Here is a tiny trained network, its code and every weight. The questions are about switching its units off for an input and a class, where a switched-off unit gives its printed mean instead of its output.

import numpy as np


def w(rows, s, z=0):
    codes = np.array(rows[::2]) - 128.0
    scale = np.full(codes.shape[1], s)
    scale[-1] = z or s
    return codes * scale


def f(y):
    return np.maximum(y, 0)


def log_softmax(a):
    a = a - a.max(-1, keepdims=True)
    return a - np.log(np.exp(a).sum(-1, keepdims=True))


def net(x, mask):
    res = np.array(x, float).reshape(1, 4) / 4 @ E
    y = f(res @ A[0][:, :-1].T + A[0][:, -1])
    res = res + np.where(mask, y, B[0][:, -1]) @ B[0][:, :-1]
    return log_softmax(res[-1] @ U[:, :-1].T + U[:, -1])


A, B = {}, {}
E = w([
[221,189,119,61,109,247,105,160,138,138],'x0',
[153,51,156,89,197,110,109,130,160,210],'x1',
[112,100,58,142,173,164,132,80,122,155],'x2',
[93,149,91,80,112,121,181,211,76,208],'x3',
],0.013)
A[0] = w([
[96,140,87,120,121,80,159,183,117,147,1],'N1',
[144,100,163,180,143,91,112,50,141,66,54],'N2',
[79,150,102,184,135,112,132,153,62,71,62],'N3',
[141,153,95,140,108,153,130,138,139,112,80],'N4',
[111,161,80,166,70,93,159,94,153,93,18],'N5',
[81,92,73,149,136,104,127,118,122,130,76],'N6',
[87,149,83,133,77,89,139,109,134,97,68],'N7',
[142,124,228,139,81,42,142,163,103,119,141],'N8',
[143,66,171,129,170,50,128,122,171,198,49],'N9',
[107,130,118,134,118,81,165,109,146,132,18],'N10',
[88,95,2,158,148,126,145,38,104,153,146],'N11',
[103,141,211,109,95,74,119,164,146,102,86],'N12',
[105,148,168,132,127,63,156,123,125,129,116],'N13',
[54,88,147,179,140,26,123,115,112,115,30],'N14',
[79,134,82,135,113,87,147,194,60,190,24],'N15',
],0.012,0.0031)
B[0] = w([
[97,118,164,94,124,125,107,85,204,115,175],'N1',
[89,112,145,112,69,107,141,64,211,96,224],'N2',
[92,110,158,109,135,147,109,118,53,134,187],'N3',
[163,88,152,127,138,95,131,138,98,188,161],'N4',
[99,97,157,90,176,114,126,99,76,153,183],'N5',
[167,140,111,140,96,149,130,169,129,150,180],'N6',
[123,94,151,117,146,114,134,133,65,151,175],'N7',
[123,129,77,190,184,121,113,201,159,85,217],'N8',
[67,113,161,109,139,125,130,101,3,127,229],'N9',
[163,163,105,111,118,150,135,100,110,142,161],'N10',
[110,176,79,188,181,103,129,220,166,102,219],'N11',
[96,171,66,161,184,122,152,145,150,166,195],'N12',
[154,156,112,136,87,157,125,161,124,136,183],'N13',
[236,144,139,83,109,172,126,138,138,169,248],'N14',
[122,98,150,141,88,108,127,39,196,68,204],'N15',
],0.016,0.017)
U = w([
[83,121,168,113,71,99,126,31,232,94,30],'0',
[250,160,116,83,82,191,125,159,110,180,179],'1',
[71,153,66,184,174,105,124,208,152,118,144],'2',
[53,91,176,93,130,112,118,112,2,154,24],'3',
[87,88,93,144,74,120,109,181,121,108,255],'4',
],0.0091,0.0026)

Each question gives the input, the list of numbers given to net, and the class t.
The units are the neurons (one row each of A and B). Each row of codes is followed by its name. A weight is (code - 128) times the scale printed after its matrix; where a second scale follows, it is the last column's (A, B and U).
mask holds one flag per neuron, in row order. A switched-off neuron (its flag False) gives its mean, the last column of its row in B, instead of its output. The means were averaged over made-up inputs and are rounded, as every weight is.
A unit's drop is (log p(t) with every unit on - log p(t) with that unit switched off) / (log p(t) with every unit on - log p(t) with every unit switched off).
The circuit of an input: a set's keep is (log p(t) with only the set's units on - log p(t) with every unit switched off) / (log p(t) with every unit on - log p(t) with every unit switched off). Starting from the 12 units with the biggest drops (on a tie, the unit counted first), units are removed one at a time, each time the one whose removal leaves the highest keep (on an exact tie, the one counted first), for as long as the keep stays at least 0.8.
units of the circuit, in order: the units of the circuit, biggest drop first
unit that matters most: the unit with the biggest drop
k most important neurons: the k neurons with the biggest drops, biggest first
drop of u: that unit's drop, to one decimal
input [6,3,5,-6], class 0: units of the circuit, in order : [N14 N8]
input [4,6,-6,-5], class 2: unit that matters most : N14
input [-6,1,-5,-1], class 1: 2 most important neurons : [N14 N11]
input [6,-4,1,6], class 0: 2 most important neurons : [N14 N15]
input [-3,-8,-8,-3], class 2: 4 most important neurons : [N8 N12 N9 N13]
input [-4,6,2,-4], class 3: 2 most important neurons : [N9 N15]
input [-3,-2,2,4], class 0: 2 most important neurons : [N15 N1]
input [5,3,3,5], class 0: 3 most important neurons : [N14 N9 N15]
input [-8,1,-8,-4], class 1: 3 most important neurons : [N14 N11 N13]
input [2,7,-8,3], class 2: 2 most important neurons : [N8 N12]
input [1,-5,1,4], class 3: 2 most important neurons : [N2 N3]
input [-8,-2,-8,4], class 1: 4 most important neurons : [N14 N11 N13 N10]
input [-5,1,3,0], class 1: drop of N14 : 0.8
input [-1,7,-1,-3], class 3: unit that matters most : N9
input [-4,8,4,-3], class 3: drop of N9 : 9.5
input [-2,-1,-2,7], class 0: drop of N15 : 0.2
